Below is a small trained network, with its code and all its weights. Each question gives an input and a target symbol and asks what happens when units are switched off, that is, made to give their printed mean instead of their output.

import numpy as np


def w(rows, s, z=0):
    codes = np.array(rows[::2]) - 128.0
    scale = np.full(codes.shape[1], s)
    scale[-1] = z or s
    return codes * scale


def norm(h):
    return h / np.sqrt((h * h).mean(-1, keepdims=True) + 1e-5)


def f(y):
    return y / 2 * (1 + np.tanh(0.7978845608 * (y + 0.044715 * y**3)))


def softmax(a):
    e = np.exp(a - a.max(-1, keepdims=True))
    return e / e.sum(-1, keepdims=True)


def log_softmax(a):
    a = a - a.max(-1, keepdims=True)
    return a - np.log(np.exp(a).sum(-1, keepdims=True))


def net(x, mask):
    ids = ['αβγδεζηθλστφψω'.index(c) for c in x.split()]
    T = len(ids)
    res = E[ids] + P[:T]
    u = 0
    for l in range(2):
        r = norm(res)
        for j in range(2):
            rows = slice(2 * j, 2 * j + 2)
            q, k, v = (r @ M[l][rows].T for M in (Q, K, V))
            z = softmax(np.where(np.tri(T) > 0, q @ k.T / 2**0.5, -1e9)) @ v
            o = O[l][rows]
            res = res + np.where(mask[u + j], z, o[:, -1]) @ o[:, :-1]
        u += 2
        y = f(norm(res) @ A[l][:, :-1].T + A[l][:, -1])
        res = res + np.where(mask[u : u + 4], y, B[l][:, -1]) @ B[l][:, :-1]
        u += 4
    return log_softmax(norm(res)[-1] @ U[:, :-1].T + U[:, -1])


Q, K, V, O, A, B = {}, {}, {}, {}, {}, {}
E = w([
[36,86,214,169],'α',
[221,109,195,207],'β',
[115,194,143,45],'γ',
[136,237,93,88],'δ',
[103,224,114,70],'ε',
[119,139,59,66],'ζ',
[77,86,88,117],'η',
[154,107,44,52],'θ',
[105,131,40,84],'λ',
[137,5,142,69],'σ',
[88,86,58,127],'τ',
[100,114,71,150],'φ',
[91,86,47,157],'ψ',
[192,91,90,74],'ω',
],0.013)
P = w([
[87,185,160,28],'0',
[1,199,28,225],'1',
[26,161,52,186],'2',
[192,82,43,117],'3',
[186,64,56,116],'4',
[193,105,22,139],'5',
[200,123,10,137],'6',
],0.005)
Q[0] = w([
[75,173,87,131],'L0H0',
[92,103,2,38],'L0H0',
[14,160,144,182],'L0H1',
[123,74,193,169],'L0H1',
],0.042)
K[0] = w([
[51,114,116,65],'L0H0',
[79,162,1,73],'L0H0',
[172,153,179,19],'L0H1',
[116,246,147,106],'L0H1',
],0.044)
V[0] = w([
[177,148,75,161],'L0H0',
[64,176,44,90],'L0H0',
[107,124,193,45],'L0H1',
[123,252,153,104],'L0H1',
],0.038)
O[0] = w([
[196,90,176,89,126],'L0H0',
[247,123,41,171,254],'L0H0',
[51,138,143,60,130],'L0H1',
[130,255,223,107,65],'L0H1',
],0.021,0.033)
A[0] = w([
[38,122,138,202,126],'L0N0',
[106,187,101,29,2],'L0N1',
[198,145,159,45,129],'L0N2',
[112,86,251,100,99],'L0N3',
],0.031,0.0096)
B[0] = w([
[154,135,156,252,255],'L0N0',
[73,41,133,41,182],'L0N1',
[106,134,82,168,210],'L0N2',
[154,115,211,74,254],'L0N3',
],0.043,0.0055)
Q[1] = w([
[167,150,117,98],'L1H0',
[82,92,137,183],'L1H0',
[136,175,181,252],'L1H1',
[2,60,206,75],'L1H1',
],0.032)
K[1] = w([
[87,136,98,120],'L1H0',
[171,100,154,156],'L1H0',
[117,179,167,171],'L1H1',
[136,195,204,2],'L1H1',
],0.037)
V[1] = w([
[72,64,174,131],'L1H0',
[180,181,221,180],'L1H0',
[171,135,165,100],'L1H1',
[137,2,167,156],'L1H1',
],0.05)
O[1] = w([
[59,42,180,125,4],'L1H0',
[210,92,121,255,60],'L1H0',
[158,107,137,100,52],'L1H1',
[194,43,23,159,236],'L1H1',
],0.03,0.015)
A[1] = w([
[155,188,85,204,199],'L1N0',
[44,51,86,162,211],'L1N1',
[210,9,255,121,3],'L1N2',
[7,214,67,213,98],'L1N3',
],0.043,0.0056)
B[1] = w([
[99,74,171,99,255],'L1N0',
[116,91,172,176,230],'L1N1',
[213,2,191,81,191],'L1N2',
[148,58,75,227,193],'L1N3',
],0.057,0.023)
U = w([
[61,71,146,248,65],'α',
[164,54,233,79,110],'β',
[92,153,150,84,247],'γ',
[149,162,182,155,254],'δ',
[131,183,153,134,246],'ε',
[176,168,130,165,79],'ζ',
[83,154,26,151,149],'η',
[161,154,129,158,63],'θ',
[164,153,136,141,88],'λ',
[41,60,111,65,58],'σ',
[143,157,82,4,127],'τ',
[223,151,130,114,47],'φ',
[142,132,121,97,100],'ψ',
[96,121,133,70,127],'ω',
],0.012,0.0047)

Each question gives the input, a string of symbols that net reads in full, and the target symbol t.
The units are the heads (2 rows each of Q, K, V and O) and the neurons (one row each of A and B). Each row of codes is followed by its name. A weight is (code - 128) times the scale printed after its matrix; where a second scale follows, it is the last column's (O, A, B and U).
mask holds one flag per unit, layer by layer, with each layer's heads first. A switched-off unit (its flag False) gives its mean, the last column of its rows in O or B, instead of its output. The means were averaged over made-up inputs and are rounded, as every weight is.
A unit's drop is (log p(t) with every unit on - log p(t) with that unit switched off) / (log p(t) with every unit on - log p(t) with every unit switched off).
The circuit of an input: a set's keep is (log p(t) with only the set's units on - log p(t) with every unit switched off) / (log p(t) with every unit on - log p(t) with every unit switched off). Starting from all 12 units, units are removed one at a time, each time the one whose removal leaves the highest keep (on an exact tie, the one counted first), for as long as the keep stays at least 0.8.
units of the circuit, in order: the units of the circuit, biggest drop first
unit that matters most: the unit with the biggest drop
top k neurons: the k neurons with the biggest drops, biggest first
which heads matter: for each layer, one digit per head in row order, 1 if its drop is at least 0.15 and else 0, layers parted by /
input ψ ψ ε α σ β, target β: unit that matters most => L0H0
input θ σ σ, target η: top 2 neurons => (L0N2, L0N3)
input σ φ τ, target σ: units of the circuit, in order => (L0H1, L1H0)
input σ ζ ω γ α α β, target β: units of the circuit, in order => (L0N3, L0H0)
input δ η η, target δ: units of the circuit, in order => (L0H1, L1H1, L1H0)
input η δ σ α η φ α, target δ: which heads matter => 11 / 01
input σ δ α β δ β α, target β: units of the circuit, in order => (L0H0, L0N3)
input α τ τ, target α: top 4 neurons => (L0N2, L0N3, L0N0, L0N1)
input η ζ ζ, target τ: which heads matter => 00 / 10
input η ψ ψ, target η: top 3 neurons => (L1N3, L0N0, L1N2)
input σ σ φ, target σ: which heads matter => 01 / 10
input η α η, target η: which heads matter => 11 / 10
input ω σ σ φ, target σ: which heads matter => 11 / 10
input η λ ε, target η: unit that matters most => L1H0
input η η η α θ, target τ: units of the circuit, in order => (L0N0, L1H0, L1N3, L1N1)
input ω ε φ β τ η σ, target σ: which heads matter => 11 / 10
input τ ζ η, target τ: which heads matter => 00 / 10
input ω δ η ζ ζ ζ, target σ: which heads matter => 11 / 10
input η α δ ζ, target τ: units of the circuit, in order => (L0N0, L1H0, L0H1, L1N2)
input α ψ η, target α: top 3 neurons => (L0N3, L0N1, L0N0)
input α α η, target α: top 4 neurons => (L0N3, L0N0, L0N1, L1N2)
input η β τ, target η: unit that matters most => L1H0
input η ω δ, target η: which heads matter => 10 / 10
input η η δ ε η σ, target τ: which heads matter => 00 / 10
input σ ω α δ γ, target α: which heads matter => 11 / 11
